Rows, each with the band of its hidden value:
[  18  211 -128 -196 -237 -248 -174  -31  145 -234 -311   38  199 -237
 -108  -18 -399  179  286  224 -113  -95  -63  327 -152  145  -57   29
 -120  268 -144 -120   -4 -125  102 -251   89   60 -165  155 -203  205
 -170   86   86  -34   86 -177   25  -27   35  -25 -220  273  -50   -2
  171] | Q929
[ 196  -14   93  -74   16  -17   41 -104   11 -110  -56   -4  104  103
  -92  181 -154 -201 -217 -121  -75  155  131  -89   78 -112 -157  -23
   43  -97  255 -142 -190  -50  132  -87 -187  142   24 -284  102 -145
  -33  -90   14   73  -99  -54 -187  108  -47  227   -2 -147  -90  -11
  144] | q332
[ 604 -150   42 -206  342  109  -80   89   -7  160 -254  671   87   40
  761  -80 -371  211  -29  272  201 -135   70  -11  -59  286  -36   65
  211 -162 -428 -507   96  491  431 -210 -456  388  198 -356  -97 -250
   31  290  -75  -41 -142  201  -31  -11  284  629  101 -384 -108  176
  -66] | q994
[-198  210  235  -80  225  155 -209 -193  204 -177  235   -9   48    8
    9  209  -37 -106 -499 -332  146  205  192 -320  -34 -187  -24  -26
  -58  292  294  -42  -49 -191  290 -197   58  -10 -289  -13  473 -122
 -164  -70  -67  426 -292  -85 -165  138 -182  200   51  -66  119 -186
  116] | q347
[ 149  102   22   -9  -25 -111  -29  -27   -2    4   -7   55  -58  -22
  -61  -10    1   -9   13  101  -12   24   18   -7  -33   93  -59  -16
   62   71   60   -3 -103  -22   62 -136  -13   33   96   38   40    5
  -86   91   35  -10   28 -163   36   59  -38    8   63   11  -88   11
   11] | q332
[  63   26   -7   73    2 -117  -67  -39   36  111   80   36  -36 -164
  -99   13   86  -86  -19   19  -40   -5   58   28   -2   53 -104    2
  108    7   21  -81  -92   42   -5  -79  -48   50  -47   17   92   75
  -38   42   24  120   63  -51  -40    6   23   54  118  -36  -29  -86
   20] | q209
[ -35  268  149  104   66   69  -52   -5  117  -60   60  -48  -38   94
 -205  -73  -70  -82 -122   66  -41 -114   71   57  181 -162   82 -170
  140 -118  115   77  -39  -53  213  -23 -229  147 -351 -228  469  165
  207  -67  214  302  159 -371 -308  -33   12  -18 -155 -102   41 -133
  148] | q994
[ 125   37  -85   41    7 -140    7  -57   52   82   86   42  -43 -175
  -60   -2   50  -27   -5   78  -75  -27   43  -11  -11   35 -124  -49
   36   -6   90  -35  -87   33  -61  -95  -46  -17  -27   46   34   74
  -28   57   16   34  105 -121  -37  -45  -46  -28   57  -42  -33 -109
   50] | Q929
[-167   43   52   32  -21  -40  -33  -48  174  105  152  -46  -34   21
 -103  -52  140  -41   69   73  -81 -105  -12  -15   49   61  -34  -98
  166   28   25  -36 -140  -36  147   75  -48    4  -95   51   87  159
   92  -30  129  175  105  -63 -101  -19   33 -113  -22  -39    3 -137
   26] | q679
[-260  -12 -183  -43  109  -26  110 -143 -126  -94   32  -83   38 -159
  117   14 -146 -137   43  164  -32  -23   91 -118    3   58 -104 -116
  227   22  -20  140  -38   55  -21   90   47  -16  -48 -224  -55  168
   49 -421 -119  256  -43   45   84  -86  -34  -58 -115   46  -46  -18
 -119] | q679
[-184 -137 -174  -72  115  -67  118 -132   17  -94  143   23  135  -79
   95   58   53 -138    3   30  -35   -6   49 -125  -92   16 -107    1
  191   21  134  -79 -188    0  -15  -23   34  -56  -88 -136   83   83
  -64 -266  -37  205  -93    3   23   64   33   86   67   51  -87  -89
   71] | Q929
[ -18  -95  -46  -58   17  -89 -105   61   64  -12 -122  -16  -12   44
 -117   29   55  -25   66   63  -82  -86  108   -1   11    6  -53  -55
 -186  -22   46  -40  -15  -59  -23 -106 -114   90   32   50  -13   24
 -116   16  -74   88   33    1  103   60  -91   84  141  -72 -106  -87
 -236] | q340
[ 260 -111   79  -53  101    7   77  -56   98  122  -96   65   51   27
   89  129 -122  -91 -105  -28  -97   32  171  -46  -70   89 -172  -31
   46  -20  166 -198 -107  128  113  -36 -225  127  153 -195  -42 -313
  -71   20  -74  -99  -41  128  -68   76  -13  255  -35 -193  -81  -16
  101] | q332
[-171  -24 -158    3   49 -132   37 -115  -36 -301  218    6   53 -348
  149   50  106  -92   41   -8   91  -12   36 -239 -146   22 -129  161
   78  -14   84   44 -254   24  -19  -82  194   -5 -285 -244  207  163
 -160 -136   -7  345 -220  121   87   59  -76  -61  -96   75  -86 -202
    7] | q679
[ -25  101   57  -37   15   35 -104  -56  131   37   41   30   39  -59
 -107  -66  167  -66 -114  -56 -142  -31   14  -19    5   21 -121  -11
   73  -92   84  -12 -168   25  111 -139  -46  -48 -120  -33  291   84
  -18  -50  189  175   13  -97 -126   10   35  115   47  -35  -54  -85
   86] | q340
[  52  -80  168  -72   25   89 -224  -80  191  161 -271  168   76  212
  195  115 -299   97 -125  -59 -214  -50  188  -84 -134  121 -116   98
   94  -41    0 -153 -169   48  395  211 -187  284  260  -68  -22 -389
  273  -88  137  -65 -187  228 -122  -27   64  245 -170  -87   20  -15
   41] | q332
[ 165 -154   34  208 -119 -125  -13   54  -64   79  -78 -157 -211  251
  -65  247 -292   21 -289 -272 -191  266    9 -548   23   96 -187  132
  -33  162   27  -36  -28 -208  218 -409  131   39  305  201   62 -165
 -398  205  -83  216 -441  100  -98  103   85   91   20 -129  -37 -100
   71] | Q929
[-184 -246 -282  -16  243 -137  153 -112 -121 -172   27   -8  101 -148
  224   27   37 -108   42  241  -71  -58   23 -175  -68   29   -7  -92
  136  -29  -31   85  -41   28  -70   58 -156  -71 -106 -278   -6  165
   27 -338 -142  318 -112   15  122  -91  -24  178   63  156   39   25
  -84] | Q990
[  -4 -114 -112  132   41 -103  -24   61  185  105   41  -37    9 -217
 -136  -86  207  -89   19   83  -98  -18   45  -46  -51   74 -141 -134
    0   10   -9 -101   18   58   -4  -48 -241   14 -146  -30   70  229
  -45  -23   19  194   84   26  -51 -160   14  102   69  -20   59 -159
  -81] | q679
[  37   11  -33  -61  -70 -165  -81  121   15 -222 -179  -33   80 -149
  -97  -24   19  136  161   96 -150  -59   53   28  -43  165    2   16
   -6  -29  -28   72  -75   53  125 -161  -39  -33   20   14   28  -49
 -155   75  -18   61   43 -119  155   -3   11  128  -48  196  -91   18
  -10] | q449
[ -51  187 -117  -44 -417 -256 -308   76  -23 -369 -333    4  311 -431
  -48    0 -365  208  212  264 -195 -161  -80  396 -177  228 -112  113
  157  210 -173  -17 -135   10  115 -342  217 -259  -89  -23 -118  163
 -306   17  161  -56    9 -271  -17  -33  144   95 -432  490 -170  131
  460] | q122
[  -6   31  -41    9  -16 -164  -31 -106   54   16  130   75  -14 -131
  -47   39  106  -13   35   75   -8   -8   45  -16   34   -2  -58  -73
  108    5   59  -45 -126   16   -1   -9    3   -1  -33   71  -20  116
    4   28  -11   73   81 -132   -2  -10  -27  -49   82    2  -21 -113
  -20] | q209
[ -14 -154 -250  115  224  -99  177    2 -145 -117  -25  -75   26 -178
  120    4   -8 -132   79  221 -109  -65   77 -163  -58    3  -33 -135
   73  -67   30  109   -9   78  -96   24 -184    7  -61 -372    7   95
 -104 -238  -74  303  -55   46  125  -53  -26  115   -4   99  -32   73
  -10] | Q929
[-583   83   89 -295  163  289 -119 -114  196   70  227 -182   87  223
 -115  158  -42    5 -167 -187 -214 -182  175  -35    9   49 -113  -93
  -10  172  372   78  -40 -252  290  165    7 -116  -21   -7  167 -103
    4 -329  234  112  -69   87  -66   99 -198 -216  -60  -29  -69  -71
  229] | q347
[-281  161   46  -65   66  143  -85 -132   45   13  184 -129   85   46
 -169  234 -289  -42 -295 -260 -127    8  198 -126  205 -133 -107  -59
   45   27  202  -17   11 -170  215  -11   -5  105 -205  -67  269   24
   35 -154  158  227  -65  -69 -224   62 -114 -110  -79 -129  104 -234
  233] | q679
[ 186  197  -51  107   31    8 -153   94 -149  108  -84  321 -260  119
  275 -200 -290  189   33   55 -178 -101 -157  -64  383 -185  201 -101
 -295 -311 -439   -4  188  115  156 -244 -168   70   95  -42 -131   26
  110   25   72  319   23  138 -157  -94   28   79  186  -99  176   76
 -216] | q449
[ -79  163 -110  392 -311   -8 -242 -280  200  262 -106  152 -321  353
  281  162 -332  154  -99  275   -2  -73  -28 -135 -207 -187  110 -126
   13  540   57   28   -5 -335 -150 -145  347   25  193  223 -229  119
 -175  471  -15 -463 -151 -216  -39  103 -114 -457 -191  -70   43 -134
  139] | q994
[ -71   -6  -96   58   48 -100    8  -50   -6   11   40  -21   -4 -156
   43  -29   18  -72   25  120  -58   -6   75  -89   45   17 -101 -127
  148  -25  -39   -7  -68   76   14   44  -26   18  -54  -96  -39  132
   23 -162  -34  254   19   -1   -5 -109   12   -9   10   13  -23  -46
  -90] | q122
[-131  -46  -75  -66   39  -57    9 -173  -21 -147  175   42   68 -165
  124  149   -1 -164 -120 -106    7   30   65 -172 -104  -12 -187  138
  113   -5  163  -17 -254  -20  -12 -145  168  -61 -122 -177  200    8
 -150 -227  -27  241 -243   67  -26  125  -43   45  -36   -3 -137 -148
   96] | q122
[  84   48 -103  174   45 -125   51  -86 -102   -6  123   -5 -175 -234
   12    1   37  -78   70   61  -75  -25    8 -110   44   10  -51   13
  -38  -40   61  110  -98   56 -130   -2   -5  -12  -27 -153  -28   32
  -63   38  -16  172   46  102   16  -12  -87  -63    4   18  -20  -35
   80] | q679
[ -24   10 -107   42  -78 -159  -44 -125  -89 -179  251   68   14 -369
  167  131   11  -62  -89 -157   24  -29   19 -245  -81  -24 -221  333
   43 -142   68   -1 -355   46  -70 -276  331  -37 -232 -115  312   50
 -171  -14   42  263 -277  129  -20  133  -79  -98  -93  -57  -95 -320
   74] | Q990
[ -83  -34  -78 -154  -95  266 -255 -143  -84  -95 -239   63  120 -106
   88  254 -453 -191 -286 -137  -73   81  301 -184 -224   91 -318  104
  145   51  179  117  -61   69   74    6   44   50  357 -333  -37 -182
  -45 -430 -140 -183 -221  192   30   33 -102  286 -352 -158 -207   -7
   -9] | q679
[  32  -18  -67   54   33 -177   21  -28  -29  -29   70   67   39 -194
  -82   22   71  -35   60   79  -22  -12   69  -33   13   17  -96  -61
   42  -71   46  -19 -107   77  -11  -45  -71   25  -18  -12   39  102
  -52  -84   18  135   29  -74   42   17  -29   40   39   45  -15 -118
  -62] | q994
[  68  -19  -96   16   41 -123 -106  -65  -53   16  114   80  -60 -179
   28   30  104  -24  -18   51   -3  -50    4 -167  -19   72 -121   67
    1  -12  -12  -33 -141  -20  -11  -40   17   36  -10   20   31  150
  -83  106   80  205  -30  -12   10   44  -42   74  111  -52  -65  -92
   12] | q332
[ -54 -480 -550   50 -212  -32  -57  490 -335 -607  714   76  -36 -175
  160  -29 -456  -30 -224 -297  264    8   20 -126 -101   73   62  730
  416  265  409 -549  168  151  112 -395   44 -434   88 -522  118 -215
  -25 -145 -566  -85  142  188 -423 -159  223  459  213 -232 -256  -42
  597] | q679
[ 258 -176    2 -131   27  151 -144   15 -136  -23 -345  297  114   69
  275  215 -407  -80 -175   35   69  109  224 -197 -142  190 -241   19
  204  -55  -80 -107    5  201  246 -169 -194  236  482 -351 -112 -189
 -203 -145 -150 -151 -329  142  116  115   80  461 -147 -226 -253  123
 -153] | q449
[  94  -23  159 -113 -271 -208  -64   38   45 -223 -213   -3 -139 -224
   35  -76  329  224 -211 -169 -401  142  -67  276   80  428   42  260
  214 -320 -202  247   56  236  236 -475 -163 -288 -202 -283  375 -323
   -1  239 -153 -235  -80 -163 -118 -327  117  358   23  324   50   72
  120] | q332
[ 145   18  -35  -20  -20  -77  -34   -5  -26  -62  -41   27   11  -35
  -96    6   39  -30    1   20  -99    1   18 -110  -39   59  -79   49
   -9  -49   92    5 -172  -20   47 -114  -42   33   91  -18   90    0
  -94   61   94   47    8  -95   28  103  -31  141   53   -6  -86  -29
   47] | Q929
[  90   30 -104  -94  -44 -187 -178  -87 -100  -21   37  216  -47 -101
  -18   59  -19   54   51   97   13  -26   -1  -23   -8   42  -51   67
  -83   -6  -43  -15  -75  -74    4  -23  -13   91  156  131 -115  129
   24   44   66   -3   10  -99   84   49 -109   35  171   31  -27  -41
 -122] | q122
[ 117   30  -49   14    9  -76 -129   32  -66  -39  -88  -20  -81  -66
  -80  -10   67   39  -34   51 -107  -11   71 -121  -47   98  -82   74
  -47  -12   59   92  -78  -26   22 -126  -16   58   93   -4  109    2
 -106  153   64   46  -30  -53  120    4  -76   51  124    4  -96   25
  -57] | q340
[ -99   25 -320 -510 -110   62 -385   -5   71 -257  153  472  153 -163
  500 -233 -359  389 -137  -42 -112 -262 -256  123   78   68   41  364
  -60  -85 -296 -373   95  115  308 -368   19 -332 -210   20  -49  150
  305  -27   21   42  118   52 -429 -304  141  387  121 -124   70  -65
  245] | q347
[-203   51 -216  229 -362 -128 -332  -35   38 -102 -478  -39  124  108
  -18  103 -609   42  151  251  -81  -50   69  160  -32 -114 -164    1
 -225  456   -2 -156 -143 -312 -272 -280  373    6  120  235 -394  132
 -324   93  -66  -93 -129    7   77  106  -55 -234 -154  211 -231  -30
   89] | q994
[ 118  282  114 -146 -201  -50 -166  -61  -56 -229 -342   64 -112   64
   19 -147  105  149 -112   68 -167   71 -102   67 -136  187  143   90
   39  -31 -125  279  -64  -50  222 -272   48  -53   57 -105  199  -73
  -69  153  109 -187  -64 -339   37   37  -32  287  -23  230   -5  171
  -37] | q449
[ 143  -33   42 -109  -13 -153    3 -100   28  -79   59   87  -38 -115
  -88  154   57   23   11  -33  -46   98   53 -132  -28  127 -109    3
  -16   -2  125   51  -72   42  121 -108  -88    2  164   25  -38  -61
 -135   71  -70  -64  -62  -10  102   31  -83   53    0  -10  -42  -53
  -41] | q340
[-123 -198 -227   71   17 -143   -9  -68  -15  -81  -47  171  109 -200
  -29  -69  250   -9   77   93 -119   34  -49 -123 -134   99  -60  -32
  -57  -73  -94   24  -40   79  -27  -18 -172  -51   27  -65    4  266
  -74 -202  100   72  -94   53  114  -25   17  312   92  240  135 -112
 -147] | q340
[ 256   88 -106   89  -29   22 -171   42  -83   -9  -57  236 -206 -119
  201  -95  -89  111   71   60  -12  -30  -37 -275  -27  101  -38   70
 -122  -42 -164    9  -16  127   96 -106   17  103  212  -97 -141   37
 -167  233   72   99  -49  177   49   16   18  130  -24 -110  -95   31
  -33] | q122
[ 270  165 -121  318   76   92 -149  154 -184   39 -261  201 -278   55
  293 -271 -235  140   64  190 -170  -48  -96 -246  154 -114  176 -174
 -282 -129 -344   77  179  147  119  -63 -209  101  235 -274 -254   15
  -62  100  112  288  -15  249  -34 -112   25  213   41   -4  116  261
 -111] | q209
[  10  -15 -136   70   37  -73  -57    9   -6  -24   21   89   42 -240
 -102  -98  185  -43   53   63  -81    8   26  -48  -23  111 -171   31
  -19  -90   31   37 -135   71  -67 -104  -89  -14  -15  -40  139  168
  -51  -47  137  112   -1   17  102  -54  -42   42  127  117  -53  -76
  -40] | q449
[ 143  166   -8  429 -120 -216   17  -10 -289 -184  322  187 -483 -228
  141   89 -247   44   90  -84  191   99   -3 -181  163  -38   44  230
 -109    5   43  175  -19   96  -69 -214  216   37   66 -230  -15 -146
 -201  168 -177  140 -186  253   -4   55 -121 -347 -135   37  -71 -115
   75] | q209
[-173 -103   -4    1 -143   16 -237  -17  231  125  -90  131 -131  139
  -39  -31  179  -87    3  -89 -106   13  -43  -47   15    8   65   11
  -52  -44 -243  -39   50  -52   53 -235  -69   87  -27  123  117  161
  -21   13 -126  109  -52   74   11   16   82  174  217 -100   52 -200
 -388] | q449
[  72   38  -37   -6  -49 -123  -83   51   53    3  -43   21  -30  -86
 -141  -47   98    5   97   73  -44    8   51   32  -19  115  -86  -16
  -24   38   22  -47  -69  -15   24 -104  -46   72   49   67  -14   64
 -111  113   32   20   71  -60   97    8  -37   -3  137   38 -100  -28
  -82] | Q990
[-127 -144  -45  -80 -121   -9 -387  159  181  113 -350   20 -123  276
  -93   17 -109  -52  -27  -86 -122   -3  104   98  141  -62 -103   43
 -476   14 -178 -169  144 -249  -78 -391  -86  218   28  208  -64   32
 -136   69 -216  139 -141  243   83  -26 -119    6  410 -172 -141 -119
 -574] | q209
[-101    0    5  -60 -140 -108 -135  -49   73   21  -12  193    4   61
    1   60  111   50    8  -32  -75   28   21   23   74  -43   41  -34
  -27 -104 -113  -11  -51  -13   46 -228   21   11   72  155   55   28
  -44  -13  -46  -73  -67 -108  111   92  -63   -3  194   50   59 -166
 -302] | q332
[ 125  -26   28  -19   24 -183  -51   50   32  -23   67   54   43 -171
  -45   30  112    2   76   96  -25  -63   90   75   31   79  -95    4
   62  -79   50 -100 -142   78   68  -51 -136   60  -29  -54   52  -29
  -19   81   29   82   56  -53   44   -7  -48    3   97   13  -81  -39
  -13] | q122
[ -17  -31  -51 -127  -22 -132 -235   -8   70   14 -102  158  -12   -7
   68   21  -14   75  -12   59  -84  -58   31  -24  100  -32  -58  -54
 -173 -109 -166  -49  -16  -57   54 -150  -72   48   23  176  -72   93
   36  -23  -58  180  -49  -34   26  -69  -84   62  177  -39  -10 -101
 -323] | Q929
[ 189  -99 -255   35  -39  -94 -141  175 -110  -98  339  313 -314 -121
  279 -121 -135  272   20  -12   45 -117 -137 -158   71  150   80  296
 -117   35  -64 -154  160  113   97 -254  -44 -177  136  -16 -115  -52
  -14  310 -145   -8   91  153 -150 -161   28   98  182 -139  -46  -42
  173] | q122
[  10   73 -116   -2  -71 -158 -156 -149  -44  112   22  154 -125  -96
  -49   22   45   42  -51   48  -82  -13    6   19   33  -27  -90  -43
 -168   -6    3   17  -24  -91 -109  -21   20   -7   94  160 -159  147
    3   18   67  -40   45  -80  -29  -17 -147  -18  165   14   21  -90
 -104] | q994
[ 117  -40  -29   12  -20  -97  -83  -14  -11  -58   -4   24  -34 -191
  -53   78   20  -23  -19    5  -49   30   86 -153  -65  110 -142   27
    9    4   73   32  -83   66   53  -76  -53    5  114  -47  -12  -10
 -130   41  -54   55  -33   37   56   -7  -49  125  -41  -38  -79  -52
  -22] | q994
[  59  332  187  114 -149  -91  -72  -74  -24 -359 -100   93  -24  123
 -156 -132  -86  -52   -4  247   39  -41  -72  150  264 -173  187  -85
  259 -296  -51  199 -200  -50  253  -18 -236  220 -357 -403  448  300
  402  -42  264  201  110 -557 -300  -74   39  -22 -270   76   37  -52
   53] | q449
[-474   56  263    9  -24   28 -330   81  397   58  136  -97 -123  302
 -164  -81  104  168  109   25 -156 -191   63   18   30  166  -94   45
   40   89  164   66 -222 -278  510  365 -129  142  -25  118  180  -10
  419 -108  410  263 -123  187 -115 -256  -78 -552 -118  129  -79  -71
   -8] | q209
[ 259 -301   52   74 -204 -126  109 -208  -16  103 -204  -15   64  297
  -82  456 -379 -159 -372 -337 -395  342    5 -306  123  -78 -304   58
   46 -132  133 -193 -163 -136  169 -316 -155   77  307 -138  -77 -199
 -219  -21   10  -75 -458  152 -311  108  133  276  -58 -161   28  -55
  277] | q994
[ -93   37 -137   26 -324 -278 -425   55   36 -109 -489    0  228  -82
 -184   67 -662  -77  261  256  -90  -97  -19  464   82  -38 -252   74
 -250  271 -239 -312  -99 -302 -126 -297   87  156  -77  188 -363  306
 -143 -102   29  260  -62   69  -69  -20   55  -87  -54  221 -233   48
   22] | Q990
[ 124    5   -5  -56   -9 -138  -36  -32   10  -38   14   53   36 -121
  -61    2   99  -62   15   73  -57    2   21   44   36   65  -99    7
   79  -75   43  -58 -163   33   25 -108  -98    5  -12  -51   51   40
  -16   40   20   69   57 -102   -2    1  -19   91  118    5  -87   -6
   12] | Q990
[ 153  -45  149  -40   66 -211   58   38    8  -19  -45   42   52  -95
  -14  110   -5   63   93   63  -35  -54  160  138   40  122   59  -30
  138  -90  -23 -106  -37  180  191  -22 -208  161  -17  -88   36 -249
  -15   98 -120    2   79  -75   62   79   26  185   17   12   30  -44
  -42] | q994
[  -8   98   33  -98   90   55 -153 -144   77  -12   38  177  103  -87
   -3  -29  139  -87 -129  -19  -14   33    6  -68  -67   35  -75   13
   68    7   37  -32 -180    3  104  -93  -60  -17  -32   -4  224   89
    0  -73  144  145  -37 -106  -25   90  -13  270  128   33    5  -41
   46] | q449
[  80   30  -40  -31   23  -36  -79  -79   48  -29  101    8  -26 -243
  -50   55   57  -89  -51   -1  -46   -5   31 -176  -45   69 -143    0
   29  -15   44   40  -85   28   66  -57  -79   15  -53  -91   87  140
  -63   19   32  174    3   11  -25  -30  -62   83  -60 -103  -17 -102
   29] | Q990
[ -75  177   48 -104   70   95 -193 -226  121   87  106  227   47 -118
   72  -63  168  -52 -173  -36   25   -9  -33  -65  -71   41  -37   15
  100   54  -54  -46 -147   27   98 -104   45  -44 -118   92  249  157
   24  -12  144  135    5 -133  -88  104    9  267  113  -35   76 -138
   36] | q209
[ 245   15  -90  -47   -1 -173  -35  -85 -146   17  307  295 -204 -185
   74   75 -151  107   94   86   96  -81 -104  -86   83  152  -61  135
 -103   22    4  -29   -4   42   42  -73  -89  -32  216   78 -198   62
   21  179   -9  -77   85   48  -36   19 -123  -53   20 -130   -8  -89
  101] | Q990
[ 141 -195   11   90 -147  -29  -94   35   -4   51 -109   41   -7  101
  116  272 -214  -38 -251 -233 -121  201  143 -335  -80   68 -303  124
  105   -3   64 -186 -135  -12  205 -282   71  115  291 -134   -9 -204
 -362   60  -21   15 -464  232  -48   99   81  111  -39 -154 -185  -50
   54] | q332
[ 113   31  -87   21  -33 -122 -104  -46  -22   31  -14  136  -84  -20
  -11   -9    1   -9   -7   82   25   41   45  -36  -63   52  -81   44
   13   75   48  -61  -97  -54  -32  -89   24   89  131   76  -34   46
  -42   90    1  -32    0  -94   53   30  -46   23  179   -7 -103  -23
  -70] | Q990
[ 109   16    2   68  -52 -145  -83  -13  -79    2   80   22 -105 -128
 -120   73   35  -63   -1   11    8   53   54  -88   27  105 -125   54
   59   39   53    5 -108  -10   13  -87   15   42  114   21   11   35
 -127   92   -6   94  -11  -42   38   56  -35   13   78  -14 -115  -41
    4] | q122
[  71   29  -94   -1   31 -126  -18 -122  -47    8   66  109  -74 -113
  -63  -16   50  -17   14   64  -42    4   -6  -82    4   57 -123   28
  -87   -3   99   46 -126  -15  -84  -65   -6  -29   81   89   -7   92
  -11   -5   42   40   34  -45   26   14  -97   15  102    8  -48  -86
  -23] | q347
[-164  107   21   61 -103   28 -104 -140  232   53  138  170   38  -56
  -53  -39  227   12   11  -41  -13   49  -43 -111  -95   23   23  -82
   87  122   -6  -48 -120   16  130  -72   54  -52  -21  133  111  177
  -92   44  139  -39    4  -75    6  113   16   55    1   74  141 -220
    5] | q449
[  16   27 -206  259   22 -179   66 -123 -195 -113  122   32 -209 -283
  135   30  -62  -46   24  -16  -76   -8   30 -172   -1  -72  -53  168
  -50  -91   68  149 -125   72 -225 -115  190   -8 -131 -223   91   -5
 -116  -24  -62  241 -122  160   11   -4  -48 -108  -21   74  -49 -107
   94] | q340
[  73   51  -51  -40  -26 -152  -83 -125    7   35   28  168  -31 -108
  -88   -7   91   12   63   78  -11   31    6   18   -2   43  -73   -6
  -81   13   16  -40  -81   -2  -24  -34  -49   73   83  110  -77  125
    7   57   62  -61   57  -40   75   20  -94   10  170   26   22  -74
 -129] | q340
[ 175  181  -91  -47 -114 -123  -63  -21    7   67 -162   14 -144   33
  -19 -117 -131  166   -7  117 -139   53  -72  -82 -160  172  -99   47
  -44  177  -48   29    5 -110  118 -247  121   58  158  188  -45   93
 -125  187  144 -115  -61 -110   47  -65  -19 -112   65   23  -31   53
  -44] | q347
[  24    3 -108  282 -105 -219 -193  -73 -184 -105  129   95 -379 -107
  116   36  -44   52  -69  -85   48   -2  -74 -410  -99   51 -139  384
 -198   65   42  158 -253 -160 -106 -193  387  -19   70  137  122   41
 -191  159   29  329 -334  158  -36   93  -70  -99  -30    9 -175 -206
   13] | q347
